Below is a small trained network, with its code and all its weights. Each question gives an input and a class and asks what happens when units are switched off, that is, made to give their printed mean instead of their output.

import numpy as np


def w(rows, s, z=0):
    codes = np.array(rows[::2]) - 128.0
    scale = np.full(codes.shape[1], s)
    scale[-1] = z or s
    return codes * scale


def norm(h):
    return h / np.sqrt((h * h).mean(-1, keepdims=True) + 1e-5)


def f(y):
    return np.maximum(y, 0)


def log_softmax(a):
    a = a - a.max(-1, keepdims=True)
    return a - np.log(np.exp(a).sum(-1, keepdims=True))


def net(x, mask):
    res = np.array(x, float).reshape(1, 2) / 4 @ E
    u = 0
    for l in range(2):
        y = f(norm(res) @ A[l][:, :-1].T + A[l][:, -1])
        res = res + np.where(mask[u : u + 14], y, B[l][:, -1]) @ B[l][:, :-1]
        u += 14
    return log_softmax(norm(res)[-1] @ U[:, :-1].T + U[:, -1])


A, B = {}, {}
E = w([
[41,132,10,100,115,110,81],'x0',
[132,187,107,199,169,186,199],'x1',
],0.014)
A[0] = w([
[89,113,167,74,167,87,147,11],'0.n0',
[104,122,111,85,117,128,77,114],'0.n1',
[99,134,95,178,101,121,151,17],'0.n2',
[168,182,132,123,82,96,180,146],'0.n3',
[150,94,176,116,218,203,86,114],'0.n4',
[189,140,94,156,92,94,198,78],'0.n5',
[59,114,254,109,163,191,57,71],'0.n6',
[111,105,214,138,108,141,12,38],'0.n7',
[163,152,138,35,61,28,156,49],'0.n8',
[114,136,152,106,62,68,105,44],'0.n9',
[103,119,119,104,211,161,97,120],'0.n10',
[129,141,77,96,158,169,54,72],'0.n11',
[206,117,99,70,123,127,163,107],'0.n12',
[126,133,108,163,133,132,143,251],'0.n13',
],0.0088,0.0027)
B[0] = w([
[139,84,146,158,197,66,123,158],'0.n0',
[186,186,99,72,95,66,255,255],'0.n1',
[224,143,158,115,128,76,122,174],'0.n2',
[103,169,78,148,30,107,84,185],'0.n3',
[75,156,85,166,64,39,106,196],'0.n4',
[153,59,66,37,110,188,62,182],'0.n5',
[199,163,32,102,74,90,188,198],'0.n6',
[52,71,159,144,165,184,99,232],'0.n7',
[123,49,121,145,221,166,121,246],'0.n8',
[188,61,158,210,145,199,80,221],'0.n9',
[124,171,143,135,90,98,172,173],'0.n10',
[58,89,152,143,98,93,216,226],'0.n11',
[124,124,104,140,106,119,158,159],'0.n12',
[11,106,203,23,116,152,55,226],'0.n13',
],0.0097,0.0045)
A[1] = w([
[221,98,196,121,141,107,161,70],'1.n0',
[104,141,237,85,107,116,110,142],'1.n1',
[149,95,135,82,126,62,98,201],'1.n2',
[113,156,85,134,121,184,169,227],'1.n3',
[138,157,109,150,71,126,175,38],'1.n4',
[129,154,68,121,161,99,52,28],'1.n5',
[166,119,153,154,162,110,252,121],'1.n6',
[157,134,112,108,126,176,186,76],'1.n7',
[195,177,190,187,100,113,176,4],'1.n8',
[93,199,105,210,224,228,116,37],'1.n9',
[84,129,192,130,167,147,226,74],'1.n10',
[133,117,80,237,101,120,102,207],'1.n11',
[115,126,79,239,169,160,162,108],'1.n12',
[111,106,26,192,149,152,153,107],'1.n13',
],0.013,0.0017)
B[1] = w([
[76,149,70,107,132,113,169,228],'1.n0',
[143,167,139,131,92,128,86,186],'1.n1',
[159,131,150,164,173,176,118,255],'1.n2',
[164,84,118,140,160,124,163,241],'1.n3',
[117,112,133,139,160,152,109,204],'1.n4',
[174,191,193,170,123,148,192,162],'1.n5',
[130,164,151,122,90,128,89,184],'1.n6',
[102,112,128,136,154,130,86,161],'1.n7',
[91,127,84,114,145,96,190,203],'1.n8',
[129,7,120,114,184,132,105,240],'1.n9',
[171,143,148,141,108,142,90,184],'1.n10',
[145,151,164,102,100,122,103,167],'1.n11',
[160,175,162,130,79,126,101,179],'1.n12',
[115,185,136,117,89,107,123,218],'1.n13',
],0.019,0.0066)
U = w([
[153,10,127,142,166,122,122,252],'0',
[64,185,53,120,78,46,242,74],'1',
[168,190,181,136,25,124,60,1],'2',
],0.013,0.0018)

Each question gives the input, the list of numbers given to net, and the class t.
The units are the neurons (one row each of A and B). Each row of codes is followed by its name. A weight is (code - 128) times the scale printed after its matrix; where a second scale follows, it is the last column's (A, B and U).
mask holds one flag per neuron, layer by layer. A switched-off neuron (its flag False) gives its mean, the last column of its row in B, instead of its output. The means were averaged over made-up inputs and are rounded, as every weight is.
A unit's drop is (log p(t) with every unit on - log p(t) with that unit switched off) / (log p(t) with every unit on - log p(t) with every unit switched off).
The circuit of an input: a set's keep is (log p(t) with only the set's units on - log p(t) with every unit switched off) / (log p(t) with every unit on - log p(t) with every unit switched off). Starting from the 12 units with the biggest drops (on a tie, the unit counted first), units are removed one at a time, each time the one whose removal leaves the highest keep (on an exact tie, the one counted first), for as long as the keep stays at least 0.8.
units of the circuit, in order: the units of the circuit, biggest drop first
k most important neurons: the k neurons with the biggest drops, biggest first
k most important neurons of layer l: the k neurons of layer l with the biggest drops, biggest first
drop of u: that unit's drop, to one decimal
input [-7,-5], class 1: units of the circuit, in order -> 1.n0
input [8,-6], class 1: 3 most important neurons -> 1.n9, 0.n1, 0.n11
input [7,-6], class 1: 2 most important neurons -> 1.n9, 0.n1
input [4,4], class 0: 4 most important neurons -> 0.n1, 0.n4, 0.n13, 0.n6
input [-3,-3], class 2: 2 most important neurons of layer 0 -> 0.n13, 0.n7
input [3,2], class 2: 3 most important neurons -> 1.n10, 1.n9, 1.n0
input [-3,-1], class 2: 4 most important neurons -> 0.n4, 0.n1, 1.n11, 1.n9
input [-4,-2], class 1: 2 most important neurons of layer 0 -> 0.n13, 0.n6
input [5,6], class 0: 2 most important neurons -> 1.n9, 0.n13
input [-6,-5], class 1: 2 most important neurons of layer 1 -> 1.n0, 1.n9
input [6,-5], class 1: 4 most important neurons of layer 1 -> 1.n9, 1.n3, 1.n13, 1.n4
input [-4,-3], class 1: 2 most important neurons of layer 1 -> 1.n0, 1.n9
input [-6,-1], class 1: drop of 1.n8 -> 0.1
input [4,-2], class 1: units of the circuit, in order -> 1.n9
input [-1,-2], class 2: drop of 0.n6 -> 0.3
input [-1,-1], class 2: drop of 1.n6 -> 0.0
